(40) [  2 -55   9  -8  11 -43  12 -30  18  14  32  19  34  -8 -37  -4  -8   4
  -2 -27 -35   5  -2 -13  -4  32   9  12 -18  17   5   6]
(56) [  5   7  -7  -1  15 -16 -22  -9  -6   3   3 -11   9 -17   6  17  11  11
   2   1   6  12  -2  -7   5  -8   6   6 -11   3   2  -4]
(40) [  5  10   2   5 -14   9  -3  33 -22 -21  -7  -5 -12   7  -3 -10  -1  15
  11  10 -10  -8  -2  19  11 -15 -20  -9   8   8 -29 -11]
(43) [ 27   1  -7  -5  12 -25 -32 -15  -9   1   7 -34  32 -22  -5  52  43  -5
   0  15   5  19  -2  -4   1 -34  12   3  -1  14  -2 -14]
(44) [-32  25  -1  -1   4   4  -9  -8  15  24 -15   1 -20  16  21 -14   7 -13
  -1   5  13  -9   0   3   6  17  23  -6   0  -2  33   5]
(52) [-23  35  -6  -8   7   5 -14   9   3   8  -5 -18   6   3  34  30  24 -16
   6  18   5  11   0  -2  22 -12  24 -18   9 -18  17  10]
(44) [ 24  -2  -4  13   5  10 -18  32  -8 -32  -1  -9 -16 -17  15  16 -20  10
  16 -12  14   8   7   9  -3 -41 -36   2 -14  17 -35 -20]
(52) [ 28  22 -14   4 -18  56  22   7 -21 -19 -18   6 -15  18  -9   2  -5   7
   2  22  19 -10   5  20  -8 -39 -23  -6  18 -20 -19  -7]
(40) [ 22 -28  -1  10  10  -7   7 -48  12  15  -1  19 -11 -20 -18 -28 -27  10
 -26 -25  30  -1   1 -24 -42  28  -6  39 -21   4  19  -2]
(43) [  3   1 -22 -10  23  -4   3 -17  -7  15  15  21  11 -13 -11  11 -12  36
  22  -4 -15  10   9  17  26  -6  17   3 -29  -1  14  -6]
(40) [ 19 -21  12  -5 -14 -14  16 -38  13  28   2 -12  20  -3 -29   5  32 -32
 -30  13   6  -4   2  -6 -28  16  29  12  16  11  32  -3]
(44) [-11  31 -22  -4  13  39   7 -19   8  14 -12  17 -14  15  18   9  -9   0
   8   6  24   0   8   7   7 -15  11  -6  -5 -27  26   8]
(44) [-13  -6  -5   0  13   1  -5  -2   9  -6   6  16  -1   9   6  -1 -19   8
  13 -18  -6   2  -2  -5   7   1 -12  -3 -12  -5  -9   8]
(48) [ -7   5  -4   8  -6  50  27  20  15 -11 -10  29 -37  23  15 -18 -44  -7
  13 -14  14 -13  14  18  -5 -13 -24  -9  -3  -9  -3   1]
(52) [-19  15 -19   1  21  10 -23 -18   2  -1  -8  21 -13  27   2  -7 -12  24
  21 -10   5  -6  -7   3  14  -8 -13  -5 -17  -6  -6   4]
(44) [-18  33 -19  -2   4  49  13  -1   4   2 -14  23 -22  29  18  -2 -18   3
  15   6  14  -7   6  15  13 -16  -2 -15   1 -29  10  10]
(43) [ 25 -22 -12  12  30   0 -21 -26  33  14   4   7 -18 -23   9  24 -25  -9
   9 -32  41  12  21   7 -25 -30  -4  22 -44  36  24 -26]
(56) [ 13 -30  14  -1   1 -51 -20  12 -11 -10  19 -20  27 -25 -17  10  17   9
   1  -6 -29  10  -7  -7   5   6  -3   6  -6  30 -23 -10]
(48) [-26  36  -4  -1  -3  19  -9   6   1   5 -19  -5 -16  25  21  -3  13 -10
   4  16  10  -9  -4   6  12  -3   8 -17  14 -14  10   7]
(56) [ 18  12  -2   6 -13   5  16  38 -40 -13  -2   3 -18 -32  -3 -31 -23  47
   3   9  -9   0   6  19  13   6  -9  11  -7   2 -16 -16]
(56) [ 25  -4 -11   1  20 -10 -28 -22   4  -4   5 -17  17 -19   5  44  15  -5
  -1  -4  22  19   1 -14 -12 -33  -4  10 -12   5  -3  -8]
(43) [ -8 -16   7  -4  -3 -56 -30 -29 -16  18   0  -5  15  19 -53 -30  39  24
   0   8 -34 -21 -21   9   8  33  11   4  -1  40  -4 -13]
(56) [-17  -4  -8   1  22  -5 -39 -16  23  -6   0   1   4  31   7  28   9 -14
  21 -16   3   0  -7  -3   5 -26 -15 -14 -10  11 -13   2]
(52) [  3 -30  28  -2 -28  -5  16  15  30   2   5 -21  13  20 -10  19  27 -67
 -11   6 -11 -10   7  10 -19  -7   7 -17  30  27   3  -4]
(56) [ 39  -8  -1  -3 -17   6  17  16 -27 -17   7 -11  17 -15 -25  17  11  10
   0  19 -13   4   5  16   0 -27  -8   0  12   4 -24 -15]
(52) [  3   8  -4   1  13   7 -16   1  19   0   0 -17   2 -11  31  41   7 -28
   1  -3  25  17   9  -8  -6 -29   5  -3  -4  -2  11  -1]
(43) [  0 -19   9 -16  -3 -37  22   1 -15   6  28  -3  45 -27 -19   5  13  14
  -8   6 -44  15  -5 -14  18  32  26   2   6 -13   1  15]
(52) [ 13 -31  33  17 -21  11  31  11  36  -1  -4 -10 -23 -28  27 -17 -28 -59
 -46 -23  42   3  13 -34 -60  26  -9  24  13   0  19   7]
(52) [ 13 -31   6 -10 -15 -17  51 -12  -2  42  18  25   5 -18 -50 -35  -9  17
  -3   4 -35 -13  20  39   6  40  43  13 -14  31  43 -19]
(52) [ 18  -5   7   5 -31  40  30   9   0 -14 -13   5 -14  30 -18 -11  -2 -23
  -8  12   7 -20   3  16 -22 -16 -22  -8  28  -2 -15  -4]
(43) [-26  20 -13  -5  -4  28   2 -21  -9  -9 -16  26  -3  63 -19 -24   3  16
   9   9 -12 -24 -22  -1  11   6 -20 -19  20 -34 -21  23]
(43) [ -5  20 -19  -8  21 -16 -14 -29 -14  24   1   3   9 -17  -2   2  11  32
   3   9   1   9  -3  -2  18  11  29  10 -18  -9  26   0]
(48) [ 27 -65  22   0  -3 -40  24  13  14   2  36   1  23 -43 -23   5 -20  -8
  -4 -27 -29  13  16   1 -12  15   4  17 -20  38  -1 -14]
(40) [  2   2  -8   6  14  -4 -30  -1  -1 -11  -3  -1  -7   6   3   9  -2  11
  16  -9   6   1  -3   4   4 -22 -18  -1 -14  14 -17 -10]
(56) [ 61 -86  14   7  13 -39  -3   8  15 -39  46 -10  44 -51 -22  52 -23 -10
   1 -46 -15  32   9 -24 -31 -34 -42  22 -25  35 -50 -15]
(44) [ -9   5   4  -4 -14  11  20   7  -4   0  -3   5   0  13  -4 -14   1  -3
  -4  10 -10  -8  -2   3   4  12   4  -8  15 -13   1   9]
(56) [-10 -11  -2  -2   3   6 -25  -7  21 -15  -2  -1  10  57 -13  29  22 -28
  24  -4 -11 -13  -8  12   3 -38 -24 -28  10  16 -27  -1]
(40) [-40 -34  15   2  14 -55 -28 -45  39  42   2  15  -6  27 -25 -40   8 -12
  -2 -29 -14 -22 -10  -4  -9  57  22   8 -22  48  35  -2]
(44) [ -4 -30   3  -8   8 -32  -1 -28   4   6  18  10  31   7 -31  -1   8   8
  -1 -11 -29   1 -11 -14   2  22   4   3  -4   3  -5  10]
(56) [-27  45 -24  -3  21  40  -8 -40  22  26 -22  12 -18  25  33  13   2 -15
   0   7  44   0   2  -8   0  -9  22  -6  -3 -37  44  17]
(43) [ 18  -9 -10 -13  13 -19  -9 -20  -9  -1  19 -11  45 -13 -16  45  27   7
   5   9 -17  19  -4  -8  11 -20  12  -2  -1  -7  -7   3]
(52) [ 12 -39   4   6  22 -41  -4 -20  10  15  20  14   1 -46  -9 -18 -32  24
  -7 -36   1  13   6 -17 -14  32   5  35 -41  25  15  -9]
(48) [-21   0  -6  -4   3   5 -15  -4   8  -3  -3  13   0  52 -17   1  10  -1
  27   0 -22 -18  -7  23  19 -15 -11 -25   2  14 -15  -1]
(43) [  2 -22  12   7 -24  49  32  38  18 -41  -1  17 -12  45   0   0 -30 -34
  11 -14  -8 -15   4  10 -14 -29 -51 -25  24  -9 -45   9]
(40) [ 32  -8  -8   1   6  -2 -21 -32   3  -2  -2 -17  17   0 -16  37  28 -15
  -7   7  21   6  -2  -6 -22 -35  -6   7   3  10  -5 -11]
(48) [-21 -12   4 -11   8 -51 -20  18  -3  19  20  -6  17  -1 -18   4  22  16
  32   2 -53  -3   4  37  45   9  30 -16 -19  49   7 -19]
(40) [ -6   5  -1 -12   3   4  19 -12  15  19  10  -6  22 -10  15  29  13 -26
 -10   9   2  15   7 -12   2   4  33  -5   9 -24  31  17]
(44) [ 16 -13   0  -3   8 -21  -5 -23   1  10  10 -11  21 -25  -7  17  13  -3
 -14   0   5  13   0 -16 -11   4  14  15  -5   2  12  -1]
(48) [-54  23  -6  -2   8  31  -4 -11  38  18 -17  22 -26  59  25  -9  -6 -30
  16  -7  10 -19   0   9  10   5   8 -26   3 -12  26  18]
(40) [  8 -48   8   1  19 -59  -6 -19  22  42  25   8   1 -40 -25 -13 -12   9
   6 -29 -15   4  19  21  -1  30  35  25 -49  68  43 -32]
(44) [-60  19  11   0   7 -23 -26  -6  25  28 -14  -2 -20  26  26 -28  12 -19
  -1  -6   0 -13 -10  -7  12  43  26 -10  -1   9  33  13]
(40) [-24   6  12 -15 -17 -11  -2   9   5   5   2 -22  30  38  -9  25  53 -37
   5  28 -34  -9 -10  10  21  -4  22 -35  36   1  -2  11]
(48) [ 25 -19  14  -6  -8 -50   9  24 -29   4  25 -24  30 -63 -15   3  14  23
 -10  10 -32  19   5   2  13  20  26  16  -5  20   0 -14]
(43) [  7  30  -5  12  -5  38 -27   3   7 -20 -30 -22 -23  25  27  24  16 -32
  -3  12  48  -5  -3  -4 -22 -47 -27 -10  19  -7 -15  -4]
(52) [ 19 -18  -1   3  -3  -6 -13   0 -11 -23   3  -2  12  15 -27   8   7  10
  10  -2 -13  -5  -9   5  -3 -23 -30  -3   3  14 -39  -9]
(48) [ 10 -10  20  12 -14   7   0  38  23  -7  -4 -25 -20 -14  28  16  -3 -48
  -6  -6  22   2  18   9 -21 -21  -6  -3   5  29   4 -17]
(48) [-19  39  -1  -6 -10   0   5  39 -25  10  -6 -11 -12 -14  20 -13   9  19
  10  26 -16   0   6  25  37  10  29 -12   5  -3  14  -5]
(48) [-39  83 -16   6 -13  77  24  63 -15   2 -37  17 -75  15  62 -38 -39  17
  23  23  26 -16  20  45  37 -10   7 -24   3 -31  23  -2]
(44) [ 27  -1   3   2  -1   1  12   0  -2   5   4 -16   5 -46  15  17  -2 -10
 -22   4  25  20  11 -15 -19  -3  13  20  -1  -8  18  -3]
(56) [-27  19 -12   2  22   1 -26  -7   9   5  -7  10 -15  12  21  -2 -10  11
  16 -12   9   1  -3  -2  15  -1  -1  -5 -18  -4   6   5]
[  8 -17   4   8   2  15  30   7  11  -3   7  21 -17 -27  14 -20 -50   4
 -10 -26  15   8  13 -13 -18  17 -10  19 -16 -11   8   5] : (56)
[-21  24 -13 -11  -8  43  34  14 -15 -16  -1  27   4  32   3  -9 -17  18
  14  12 -22  -6  -6   3  27  -1 -10 -23  19 -53 -18  28] : (43)
[ 11  28 -11  16   2  34  -4   2 -11 -10 -24   6 -41 -11  24 -23 -29  18
 -10  -3  46  -2   2  -7 -19  -7 -22  17  -7 -16  -1  -4] : (40)
[  6  29 -11  12   8  34 -15   7  10  -1 -21  -8 -36  -6  38  12 -13 -13
   2  -1  50   4  13   7 -12 -32  -8   4  -9   0  13 -12] : (43)
[-14  13  -8  -7  18   1  -3  -5  17  17   6  -3   6 -13  28  27   0 -13
   5  -2   9  16  10  -5  11  -5  26  -4 -11 -11  29   7] : (40)
[ 11  -1   4  -7 -13 -14  16  17 -30  -5  10  -6  18 -19 -17  -7   9  24
  -2  16 -29   4  -3   6  16  12   9   1   9  -5 -11  -1] : (48)
[ 19 -35 -17  -5  33 -22 -27 -32  23  14  22  11  19   3 -28  45   4   3
  36 -21 -11   7  14  30   9 -41   5  -1 -41  50   6 -28] : (52)
[-62  71 -31  -9   5  51  -4  -1 -14   8 -30  36 -32  78  10 -31  -1  33
  38  24 -12 -30 -12  35  53  -2   4 -40   9 -38   4  18] : (48)
[-18  29 -28 -10  44 -18 -58 -11   0   1   7 -14  22   0  26  60  26  16
  36   2  -2  23  -4   1  40 -42  13 -17 -25  -1  -2  -1] : (52)
[-45   0   6  -3   4 -11  -9  -9  22  15  -4  15  -9  38   1 -25   1 -10
   8 -11 -15 -17 -10   0  11  31   8 -13   0   5  12  14] : (52)
[ 24   1   2   4 -12  10  18   7 -14  -3  -3  -4  -7 -24  -3  -9  -8   7
 -14   8  12   3   7   1 -13   1  -1  14   4  -4   2  -7] : (56)
[ 16 -30  16   0 -19   2  39  26   0 -11  16   6   7 -16 -11  -7 -20  -8
  -7  -7 -20   2  10   4  -8   8  -7   2   7   4 -10   0] : (48)
[  1   2   6  -5  -2  -9 -14  13   5  -7   5 -28  19  -2  13  38  29 -28
   1  11  -3  10   0  -3   4 -22   6 -13  14   4  -6   0] : (52)
[ 16   6   6  -3   3 -34  13  11 -24  19  13 -20  10 -82  17  -6  -2  25
 -26   8   3  28   9 -19   3  36  40  31 -13  -7  32  -3] : (48)
[ 11  13  -1   1  -9   0 -10  21 -23 -13  -5 -15  -1  -2  -4   5  14  12
   7  16  -6  -2  -2  15  10 -19  -7  -6   8   9 -19 -13] : (48)
[-10  10   2   1   5 -13  -6   5  -9  -1   0  -5   0 -20  17 -11  -4  13
  -9  -2   2   9  -7 -20   4  22   5   8  -2 -15   2  10] : (52)
[-10  -2  -3   8  -2  49  21   1  24 -16  -9  28 -24  33  14 -10 -39 -18
   3 -20  20 -10   3  -6 -17 -10 -32  -7   4 -25 -10  16] : (43)
[-30  36   3   4  -7  12  25   3  -7  30 -19  14 -40 -19  28 -63 -26  18
 -23   5  21  -8   3  -8   1  61  30  17  -3 -25  47  12] : (56)
[ 46  19 -25  -4   3   9  -1   6 -56 -21   4  -5  17 -30 -21  18   6  59
  12  25  -7  14  -1  15  19 -37 -11   9  -5 -14 -31 -16] : (52)
[ -3   0  -8   1   4   4  23 -15  -9  19  -1  32 -19 -11 -14 -47 -33  39
  -3  -9  -1  -8   5   7   2  36  10  19 -20  -5  22  -1] : (52)
[ -4 -11  10   5  -5  17 -16   4  35 -16  -7 -14  -2  39  12  34  15 -59
   4  -7  16  -7   0  -2 -20 -37 -23 -21  18  12 -15   1] : (52)
[  5  29  -7  -1 -13  30  -4  39 -26 -36  -9 -14   1  15  13  21  11   5
  15  22  -5   1  -5  10  18 -41 -25 -23  24 -21 -41   2] : (40)
[ 21   5   8   5 -23  11  19  -7  -7  14 -16 -11 -15  -9 -11 -20  11 -12
 -27  19  23 -11   5   6 -26  11  12  14  16   6  21 -11] : (40)

<84> [  2  13  15  15 -11   8  -4  16  16 -25 -11   8 -15  34  -2  -6   2 -20
   9  -6 -18   2  26 -10   9   8  -1 -12 -11  17   7  39]
<84> [-21 -19   4  44  -6   4  -1   5  -6  -6 -31  20  12  22  44   0   0  33
   0 -17 -26  58 -35  23   1  11 -12  27 -24 -15  17  50]
<90> [-31 -24  -4 -17 -21   2 -19 -14 -14  -6  -3  -8  13 -27   9  15 -45   8
 -22  31 -34  59 -34 -12  -4 -14  -9  13   8 -38 -22 -30]
<83> [ -1  29 -21 -25   1   0   5   1   1  -6   1  -7  -2   1   8  -5   3  -1
  -6  11  40 -42 -13  -4  14 -13  15  15  15   7 -19 -14]
<83> [-15 -21   6  13   3 -15  -6  -8   1   2   0  -2  14   4  -1   8  -8  11
  -7   3 -26  20  -7   3 -14  12  -6   7 -14 -18   0   3]
<90> [ -9 -20  -2 -19 -31  19 -12 -13  -7   0   1  -9  -6 -27  -6  17 -20   7
 -18  20 -37  32 -11 -12  -7   6  -6  -6  18 -34 -21 -16]
<90> [-14  -4  -4  -5  10  -8   1  -2  -6   4  -3  -1   4 -13  10  -2 -20   6
 -10   9  12  15 -15   3   6 -15  -6  14   9  -1  -7 -21]
<84> [-24   2 -16   4 -43  31   3   6   7 -17 -32  10 -26  15  35  17  -8  44
 -35   9 -24   7 -33  21  23  18   1  19  19 -35 -20  50]
<89> [-12  27  16 -10  14  13  18  -8   4   8 -26   2 -24   5  40  -4  -8  28
 -29   2  55 -18 -10  23  13 -11 -16  26  28  20 -13 -21]
<89> [ -8   8  16  18  27 -28   7   9  19   4   6   9   1  32 -12   4  -3   3
  -4  -5  13 -40  16  27   4  -3   1 -10 -21  14  26  11]
<89> [ -7  27   2 -35  34 -22   1  -5  -5   2  12 -14   7 -18  -2 -16 -30 -28
  -3  21  61 -18   3 -18   9 -45   0  12  17  33 -16 -72]
<89> [ 43  11   1  -9   1  13   1 -11  -8   7  14 -10   9  -6 -13 -15  52 -25
  36 -23  17 -21  24 -28 -25  16   9 -10  -7  22   0  -7]
<90> [-15  10  26  -1  21 -20  -8  -2   4  -7   2   1  11  16   1  -5 -26 -19
   1   9  13   7   8  -3  -2 -24  -8   1 -18  19  10 -25]
<89> [-26 -13 -24  -3 -24  -3 -12  11  -2 -17   0   4   4  -3  -1  14 -33   6
 -14  23 -36  22 -29   1  19 -10  10   2   0 -34  -7  16]
<83> [ 27  -7   2 -31 -17  12 -11 -10  -7  12  30 -11   0 -29 -42  11   7 -24
  13   7 -16 -15  20 -17 -17  -3   8 -41   3 -10   4 -34]
<84> [-14 -34 -44  14 -48  -9 -22   3  -2 -17  14   2  34  15 -17  31  12  21
   3   8 -83   4 -43   4 -10  30  33  -4 -39 -74   4  62]
<90> [-25 -12   6  17  -1 -20 -22  25   8 -43  -3   1   3  12 -17 -13 -52 -53
   9  19 -49  68  23 -44  19 -16  -7  -4  -8  11  -8  16]
<83> [ 15 -43  12  21 -16   6 -10  -8  -4  13  12   1   8 -12 -28  13  17   2
  14 -14 -65  36  16  -4 -30  33  -8 -28 -18 -27  17  18]
<89> [ 10 -23  -5  -4  12   7  18  -6  -4  31   3  -8 -24 -46 -12   1   1  19
 -18  -3   7   3  14   6  -1  15 -16  -4  45  -2 -16 -24]
<84> [ 26 -27 -34  40   9 -14  -2  22  -8 -15   8  -3  20  -9 -21 -32  35 -40
  50 -29 -36  46  23 -50  -5  30  10   6 -10  15  -4  51]
<83> [ 20 -48 -12  10  -8  24   8   8 -21  35   6  12 -18 -63 -14   6  -5  18
   4 -13 -29  51  -5  21   6   0 -14 -30  27 -18  20  -5]
<90> [-18  28   8  -3  25 -16  -5  -4 -11 -15 -14   1  27  17  41 -21 -16 -13
  10   4  48  20 -26 -10   4 -38  -3  39 -18  29  -1 -26]
<90> [ 17   1  15 -30  -7  31  -6 -28 -32  20  -2  -6  13 -41  26  -5   4   1
  12  -3  26  41 -23 -10 -22 -24 -14   6   7   4  -2 -61]
<90> [-12 -27 -13  17 -18 -11 -16  -3  -8  -5   6   6  32   9  -2  16   1  14
   7   0 -49  27 -32   7 -14  10  11   2 -36 -41  15  28]
<90> [-18  -1 -31  15 -17 -11   4  11  18 -16  -5   1  -3  30  -2  15  11  27
 -20   5 -25 -39 -15  14  12  31  20  13  -3 -32 -14  58]
<89> [-21   9 -11 -19   6 -16  -6   6  -2 -10   5  -4   6  -8  -1   0 -38 -12
 -11  25  14   1 -15  -6  18 -32   6   7   7   0 -10 -27]
<89> [ 31 -68  20  42  17   4  11   1  -4  39  12   2 -17 -47 -42  -3  18   0
  15 -32 -57  59  53  -3 -26  44 -32 -37  16   1  18   9]
<84> [-29   4 -16  36   6 -10   9  45  12 -18 -22  31 -19  27  21  -3 -36  15
 -11  -1  -1  12 -19  40  55 -25   3   4  -2   7  26  58]
<90> [ -8   1 -50  17  17 -10  28  27   7   1 -13   3 -23 -11  12 -13   5  25
 -17  -5  27 -25 -11  13  40  12  10  28  41   5 -23  36]
<84> [ -7 -12 -63  26   8 -12  20  37   5 -13 -10   1 -19 -16   0 -19   1   5
  -6  -4  -3   3  -4 -11  42  19  13  26  41   2 -31  54]
<89> [-32  16 -48 -11 -56  13 -10  16   7 -34 -13  10  -3  31  21  27 -13  33
 -27  26 -27 -31 -60  22  34  -2  35  14  -5 -55 -13  59]
<84> [  1   0  -7  18   5  12  13   9   1  -6 -23   2 -19  -3  23 -19   8   5
  -3 -12   8  24   7 -11  13  16 -11  23  25  17 -19  24]
<83> [ 24 -24 -11  21  10   3   9   8  -7  12   4   0  -4 -26 -13 -15  22  -9
  21 -22 -13  26  20 -14  -5  20  -5  -6  12  10   1  14]
<83> [ -8  -8  39  10 -41  39  -5   4  14  -3 -20  21 -38  21   5  29 -18  26
 -24   1 -49  19   8  36   7   9 -18 -36  -2 -22  25  35]
<84> [-20  10 -15  -5 -51  18 -12  21  16 -28  -7  16 -20  32  -2  29 -22  15
 -21  20 -41 -22 -22  25  31  -5  20 -21  -8 -38   9  53]
<84> [-14 -10  17  50  -4  -3  -2   3  12 -22 -30  10   6  48  28  -7  18  12
   5 -21 -37  39   4  -3 -12  39 -12  26 -29  -1   3  67]
<89> [ -7  53  46 -31  57 -27  10 -39   3  15   0 -17  22  24  29 -15   7  -2
  -9   4 104 -61   5   3 -28 -27 -13  37 -11  49  -8 -86]
<83> [  0 -33 -29  -3   3   4   9   2 -21  29   7   3  -1 -56  -1   6 -13  27
  -9   2  -2  27 -31  20  10 -11  -3   0  27 -24   1 -20]
<83> [-32  24  31 -33 -13 -14 -17 -20  25 -22   6 -16  -2  37 -15  25 -33  -8
 -36  41 -10 -43  13  -9 -12  -3   0  -4 -10 -16 -22 -29]
<83> [-25  20   5 -24  -3  -4  -7  -6  -4  -2  -2   5   9   8  20  13 -33  14
 -19  23  26 -14 -37  25  12 -40   5   7  -9 -10   7 -31]
[  6 -10  12  10  22  -8  11   1   5  18   4   1 -11 -10 -12  -3   1   4
  -4  -8   7  -5  22  10  -2   6 -12  -9  10  13   8  -9] : <89>
[  8   6 -33 -22  19  -2  23   1   1  12   3 -21 -24 -41  -8 -16   6   1
 -18   7  41 -31  14 -21  15  11   1  20  63  15 -49 -28] : <84>
[-43 -12 -14  11  32 -44  12  13  16   6   2   1  -6   0  -7  10 -46  25
 -41  23   7 -19 -11  30  26 -10  -3  16  17 -12  -8  -6] : <90>
[ -3  14  25   9  19 -15  -3  14  10  -5   5  12  -1  25 -10  -3 -18 -21
   9  -1  11 -10  19  13  10 -26  -2 -20 -23  26  32  -2] : <84>
[ -5  -2  -6   3   4  -4  -1   0  -7   0  -3   2  10  -3  11  -4  -3   2
   4  -1   5  14 -15   0   1  -8   1  12  -4  -1   1  -2] : <90>
[-28  26 -46   9 -30  -3   4  26  30 -53 -24  -5 -22  49  14  -1   4   7
 -26  16 -18 -40  -6 -20  36  35  25  36  19 -15 -51  83] : <90>
[ 10  -1 -14 -34 -30  16 -11  -9  -9   4  19  -8   3 -21 -20  18   0  -3
  -1  15 -13 -17 -12  -5  -5  -7  15 -22   4 -27  -5 -21] : <84>
[  3   0 -16   1 -60  25 -20  -2   7 -35  -6  -4   4  31  -2  15  27  -2
   6   2 -63   2  -7 -26 -12  40  20  -2 -20 -39 -17  62] : <90>
[ 14  -8   9   4   0  11  10   8  16  -1   0  -9 -37 -12 -27  -7   3 -17
  -7  -3 -17   0  53 -23   3  28 -14 -18  36  16 -21   9] : <83>
[ 16   9 -18  20   6   7   6  12 -16   1 -10  16  16   7  30 -18  30   5
  31 -28  25   9 -26  11   8 -10  11  15 -19  15  24  28] : <83>
[-10 -18   1  -1 -16  -3  -5  -4   9   3   9  -3  -4   0 -21  22  -9  13
 -18  12 -38  -8   2  10  -7  16   1 -16  -1 -31  -1   8] : <90>
[-31 -19   1  30 -27   6  -4   9  11 -11 -22  18  -8  30  19  23 -16  40
 -25   3 -51  23 -26  35  10  18  -4   4 -16 -39  12  59] : <89>
[ 20  -9  20 -30 -29  36  -8 -23 -10  15   7 -10 -14 -31 -12  14   4   0
  -4   6 -18  13  11 -10 -22   7 -11 -26  17 -15  -8 -35] : <90>
[ -5  26  20 -34  52  -6  26 -18  -3  30  -6 -15 -23 -38  20 -18 -23   8
 -30  12  95 -24  11   5   8 -31 -27  26  56  45 -29 -92] : <89>
[ 11  12  -9  -3  -4   8  -3   3 -14   3   0  11  16   2  17  -4  13   2
  20 -11  20  -2 -27  13   4 -22  12   0 -20   3  23   2] : <83>
[ 19  -6  50  -7 -12  27  -9   6   5   6   7  10 -32 -11 -30   6 -24 -31
   7   0 -26  27  48   0   0 -17 -22 -61   4  19  31 -21] : <83>
[ 22 -10  -1  22 -31  22   2   1  14  -9  -6  -1 -15  22 -12   6  48   6
   8 -21 -47 -10  26 -11 -16  59   4 -12  -5 -15  -6  64] : <83>
